j463: [ 1.41  0.33 -1.16  0.26  0.67  2.79  1.49 -8.04  0.89 -0.09 -1.18  0.23
  1.72  1.30  0.13  0.27 -0.57 -0.40]
j360: [ 2.96 -3.08 -2.36  0.57  2.59 -7.43 -2.37  0.57  4.99  0.17 -4.05  0.24
  0.09 -0.03  1.68  0.25  0.60  2.21]
j385: [ 3.22 -0.30  0.38 -0.05  2.02 -1.16 -0.29 -5.50  2.01 -0.56  0.47 -0.27
 -0.40 -0.48  1.36 -0.44 -0.62  0.35]
back: [ 1.30  1.72  0.23 -1.18 -0.09  0.89 -8.04] : j463
miss j385: [-0.56  2.02 -0.30 -1.16 -0.48 -0.29 -0.62  0.38 -0.40  0.35  0.47 -0.44
 -0.05 -0.27  3.22  1.36 -5.50] : [2.01]
miss j463: [ 1.72 -1.18  0.33  1.30 -0.57  0.89 -0.40  2.79  1.49 -8.04  0.23  0.26
 -1.16  0.13  0.67  1.41  0.27] : [-0.09]

j403: [0.01 2.13 0.61 0.74 0.37 1.36 0.98 0.11 0.47 0.03]
j538: [ 0.05  0.28  3.03  1.86  0.57  2.85 -0.17  1.82  3.72  0.70]
j737: [0.02 5.23 0.90 4.20 1.19 1.90 0.94 0.09 0.14 0.03]
j99: [0.02 5.23 0.90 4.20 1.19 1.90 0.94 0.09 0.10 0.03]
j911: [0.02 0.90 0.90 0.90 1.19 1.90 0.94 0.90 0.07 0.14]
again j911:  : [0.90]
find: [0.02 0.90 0.90 0.90 1.19 1.90 0.94 0.90 0.07 0.14] : j911

j885: [-4.40 -0.54  0.25  0.50  6.47  0.78 -1.98 -4.73]
j172: [-2.49  5.04  4.62 -3.32  1.97 -3.31 -3.44  0.33]
j851: [ 5.05  4.62  2.51  1.22 -4.12  3.37 -3.99  2.62]
back: [4.62 5.04] : j172
key -> tag
[4.62] -> j624
[5.04] -> j878
[6.47] -> j484
[-0.54] -> j135
key j885 2:  : j135
miss j172: [ 1.97 -3.44  0.33  5.04 -2.49 -3.32  4.62] : [-3.31]

j610: [ 0.90  1.20 -1.57 -0.33  1.95  1.28  0.62  0.02  0.24  1.69  1.15 -0.75
 -0.02  0.77 -1.63  0.60  1.24  0.36 -1.49 -1.09  1.44  1.74 -0.37 -0.37
 -1.96 -1.06  1.41  0.66 -0.04  2.03 -1.01  0.72 -0.47 -0.37 -1.65 -1.74
 -0.85  1.26  2.29 -1.65  1.84 -1.30 -0.98  0.88 -1.90  0.42  2.31 -0.53
  0.24 -0.57  1.22  0.14  1.10 -0.64 -1.47  1.48 -0.37 -1.36]
j688: [ 0.90  1.20 -1.57 -0.33  1.95  1.28  0.62  0.02  0.24  1.69  1.15 -0.75
 -0.02  0.77 -1.63  0.60  1.24  0.36 -1.49 -1.09  1.44  1.74  1.18 -0.37
 -1.96 -1.06  1.41  0.66 -0.04  2.03 -1.01  0.72  2.33 -0.72  5.59  6.83
  2.40 -3.91 -6.26  7.02 -5.92  5.93  5.09 -2.50  6.64 -0.20 -6.08  2.14
  1.01  2.94 -2.78 -1.44 -3.96  3.56  5.46 -4.25 -0.29  5.53]
j613: [ 0.04  0.24  1.69 -0.33  1.95  1.28  0.62  0.02  0.24  1.69  1.15 -0.75
 -0.02  0.77 -1.63  0.60  1.24  0.59 -1.49 -1.09  1.44  1.74  1.18 -0.37
 -1.96 -1.06  1.41  0.66 -0.04  2.03 -1.01  0.72 -0.47 -0.38  2.12  2.28
  1.03 -0.98 -2.20  2.56 -1.94  1.96  1.69  2.14  1.01 -3.96 -2.50 -2.78
  6.64 -0.20  2.94 -6.08 -1.44  1.21  1.99 -1.30 -0.06  2.08]
miss j613: [ 1.69 -2.20 -6.08  0.24  1.01  1.69 -1.30 -3.96  0.72  1.03  1.21 -0.06
  1.95 -0.47 -1.63  1.24 -0.20  6.64  1.99 -0.98  1.69 -0.38  2.12 -0.75
  2.14  2.28 -1.94 -1.01  1.44 -2.78 -1.44 -0.04  0.62  1.28 -1.09  1.74
  1.18  0.02 -2.50  0.59  2.56  2.08  2.94  1.41  1.96  2.03 -0.33  0.24
 -0.37 -1.06 -1.96 -1.49 -0.02  0.04  0.77  0.66  1.15] : [0.60]
find: [ 0.90  1.20 -1.57 -0.33  1.95  1.28  0.62  0.02  0.24  1.69  1.15 -0.75
 -0.02  0.77 -1.63  0.60  1.24  0.36 -1.49 -1.09  1.44  1.74 -0.37 -0.37
 -1.96 -1.06  1.41  0.66 -0.04  2.03 -1.01  0.72 -0.47 -0.37 -1.65 -1.74
 -0.85  1.26  2.29 -1.65  1.84 -1.30 -0.98  0.88 -1.90  0.42  2.31 -0.53
  0.24 -0.57  1.22  0.14  1.10 -0.64 -1.47  1.48 -0.37 -1.36] : j610
find: [ 0.90  1.20 -1.57 -0.33  1.95  1.28  0.62  0.02  0.24  1.69  1.15 -0.75
 -0.02  0.77 -1.63  0.60  1.24  0.36 -1.49 -1.09  1.44  1.74  1.18 -0.37
 -1.96 -1.06  1.41  0.66 -0.04  2.03 -1.01  0.72  2.33 -0.72  5.59  6.83
  2.40 -3.91 -6.26  7.02 -5.92  5.93  5.09 -2.50  6.64 -0.20 -6.08  2.14
  1.01  2.94 -2.78 -1.44 -3.96  3.56  5.46 -4.25 -0.29  5.53] : j688
back: [-1.44 -2.78  2.94  1.01  2.14 -6.08 -0.20  6.64 -2.50  5.09  5.93 -5.92] : j688
back: [-3.96 -1.44 -2.78  2.94  1.01  2.14 -6.08 -0.20  6.64 -2.50] : j688
back: [-0.06 -1.30] : j613

j6: [-5.36 -6.86 -3.60 -3.59]
j672: [-6.67 -5.12 -2.87  0.85]
j938: [-5.68 -6.86 -3.60 -5.37]
back: [-2.87 -5.12] : j672
back: [-3.59 -3.60 -6.86] : j6
miss j6: [-6.86 -3.60 -5.36] : [-3.59]

j704: [-2.43  1.59  0.03  0.02  1.51 -0.46 -0.12  0.32 -1.27  1.24 -0.03 -0.66
 -0.06 -1.18 -0.57  4.28 -0.56 -0.09  1.73]
j375: [ 2.36 -1.69 -0.32 -0.08 -1.66  0.83  0.39 -0.45  2.99 -0.52 -0.35  0.68
 -0.47  1.32  0.65 -4.62 -0.47 -0.26 -1.15]
j167: [ 1.71  1.29  0.23  0.06  1.27 -0.42 -0.20  0.33  1.75  0.22  0.28 -0.05
  0.38  0.31 -0.16  3.51  0.56  0.19  0.77]
j14: [ 4.26 -2.47 -0.13 -0.05 -2.36  0.85  0.29 -0.53  3.12 -1.70 -0.07  1.10
 -0.08  2.06  0.96 -6.69  0.57  0.03 -2.50]
j392: [ 0.44  0.49 -0.28 -0.05  0.42  0.28  0.24  0.00  2.80  1.07 -0.38 -0.04
 -0.52  0.21  0.00  1.26 -1.12 -0.37  1.16]
j615: [ 0.88 -0.24 -0.60  0.06 -0.60 -0.30 -0.26  0.07 -1.35 -1.09  0.44  0.16
  0.61  0.22  0.06 -0.60  1.30  0.42 -0.60]
j225: [ 4.13 -2.52 -0.12 -0.05 -2.41  0.84  0.28 -0.54  2.86 -1.76 -0.06  1.09
 -0.06  2.02  0.95 -6.82  0.61  0.05 -2.57]
miss j615: [ 0.06  0.42  1.30 -1.35  0.88 -0.60 -0.60  0.06  0.22  0.16 -0.26 -0.30
 -0.60  0.61  0.44 -0.60  0.07 -0.24] : [-1.09]
again j225:  : [-0.06]

